a =
160  104   46  187  198  175  211  121  180  138  173
197  174  187  176  197  184  201  173  177  147  190
210  170  173  184  185  178  217  173  183  148  183
201  175  180  182  216  174  209  167  119  154  152
184  206  170   90  209  250  142  172  192  139  242
Rows and columns are numbered from 0.
Find the entry in row 0 and column 1.
104
Find the entry just left of the centre entry.
185
Find the entry directly below 104.
174
Find the entry just left of 206.
184
Find the entry directly above the largest entry.
174
Find the bottom entry of the column that holds the smallest entry.
170
Find the entry in row 1 and column 0.
197
The bottom-right entry: 242
Find the entry at row 0, column 2.
46
Find the top-left entry.
160
The entry in the top-right corner is 173
The entry just right of the centre entry -> 217
The entry in row 2 and column 2 -> 173
The entry directly above 119 is 183
The entry at row 2, column 0: 210
Find the entry directly below the smallest entry.
187

Questions about the grid below.
1) Read off the entry just right of 31.
2) Read off the entry directly above the smallest entry.
3) Read off the last entry, reading row by row.
4) Read off the 4th-last entry, reading row by row.
5) Read off the second entry on the main diagonal.
6) Read off the largest entry in the first row.
7) Read off the 1st entry in reading order.
8) Read off the 2nd entry in reading order.
[[  1   8  10   1  22   2   5  25   4   0   7 -29   7   2]
 [  8  36  33  33  -3 -19 -26  -6 -34 -67   2  -4  10  -5]
 [ 24  23  27 -14  57 -11 -18  64  13 -11 -17 -74 -14  25]
 [-33 -13 -13  26 -29  20  35 -33 -11  11  41  40  37 -33]
 [  1  29  27  31   0 -11 -14  -1 -28 -51   9  -6  15 -11]]
1) 0
2) -4
3) -11
4) 9
5) 36
6) 25
7) 1
8) 8

Questions about the row below.
1) Report the entry just right of 8.
2) Report the entry just right of 3.
[3 1 1 6 8 7]
1) 7
2) 1

Read these off the matrix that follows. Indices start at 0.
1) Find the entry in row 1 and column 1.
2) Find the entry in row 0 and column 0.
3) Find the entry directly below the smallest entry.
4) Find the entry just left of -44.
5) Find the entry in row 1 and column 0.
6) Find the bottom-left entry.
7) Find the median of all entries.
8) Find the entry directly below the centre entry.
[[ 34  18   4   2   2 -48  47]
 [ 36  -3  65 -12 -33 -32 -53]
 [ 68 -59  32  50  20  68  -1]
 [-31  61  68  60  47 -63 -19]
 [ 31  43  62 -69 -50  29  22]
 [-29 -20 -51  39   4  12  42]
 [ 49  19   4   7 -48  58  59]
 [-34  47  14  10 -37   4 -71]
 [ 13 -59 -25  40  45   8  39]
 [ 31  68 -52 -27  12  32 -63]
 [ 69  22 -31  -1  25  -9  42]
 [ -4 -28 -41  -1  -5 -56  12]
 [ 19 -17 -27  67  62  55 -63]
 [-61 -57 -51  26  33 -48   2]
 [ 67  51 -44 -61 -34  28  56]]
1) -3
2) 34
3) 39
4) 51
5) 36
6) 67
7) 8
8) 40

W = [[0.000, 0.021, 0.050, 0.016, 0.008, 0.083, 0.075, 0.035], [-0.002, 0.021, 0.036, 0.015, 0.021, 0.054, 0.040, 0.026], [-0.017, 0.016, 0.027, 0.016, 0.022, 0.075, 0.057, 0.011], [0.046, 0.038, 0.039, -0.076, 0.071, 0.168, 0.061, 0.002], [-0.050, 0.035, 0.030, -0.081, 0.092, 0.039, 0.017, -0.164], [-0.053, 0.064, 0.037, -0.065, 0.073, 0.104, 0.148, -0.067], [0.105, -0.034, 0.042, 0.013, 0.038, 0.020, 0.114, -0.014], [0.061, 0.071, 0.106, 0.096, -0.023, 0.079, 0.160, -0.028], [-0.006, -0.004, 0.063, -0.107, 0.045, 0.068, 0.013, 0.085], [0.020, 0.005, 0.058, 0.018, 0.021, 0.069, 0.079, 0.006], [0.062, 0.071, 0.061, 0.002, 0.096, 0.226, 0.032, 0.087], [0.056, -0.106, 0.109, -0.123, 0.135, 0.042, 0.005, 0.009], [0.007, 0.010, 0.040, 0.000, 0.015, 0.081, 0.061, 0.043], [-0.003, 0.023, 0.024, 0.014, 0.033, 0.073, 0.057, 0.030], [-0.016, -0.063, 0.086, -0.012, 0.040, -0.048, 0.048, 0.041], [-0.010, 0.022, 0.034, 0.018, -0.001, 0.075, 0.073, 0.014]]
Give the entry just right of 0.148.
Answer: -0.067
Give the 1st entry in reading order.
Answer: 0.000
The fifth entry in reading order is 0.008
The second largest entry is 0.168
The third entry in reading order: 0.050
The 3rd smallest entry -> -0.107
The entry just right of -0.081 -> 0.092
Give the entry just left of the largest entry.
Answer: 0.096
The entry just left of -0.106 is 0.056
The third largest entry -> 0.160
Give the fourth entry in reading order.
Answer: 0.016
The minimum is -0.164
Give the entry just right of 0.024.
Answer: 0.014
Give the maximum.
Answer: 0.226

M =
[[92 25 30 57]
 [82 16 21 78]
 [80 18 26 65]
 [92  8 36 46]
 [58 13 18 55]
 [86 12 20 79]
 [75 11 18 90]]
Indices start at 0.
The entry directly below the smallest entry -> 13
Find the entry in the bottom-left corner.
75
The bottom entry of the column that holds the smallest entry -> 11
The entry directly below 80 is 92
Find the entry at row 0, column 0.
92
The entry at row 2, column 0 is 80
Find the entry at row 1, column 0.
82
Find the entry at row 0, column 2.
30
The entry in the top-right corner: 57
Find the entry just right of 36.
46
Find the entry at row 0, column 1.
25
Find the entry at row 1, column 2.
21
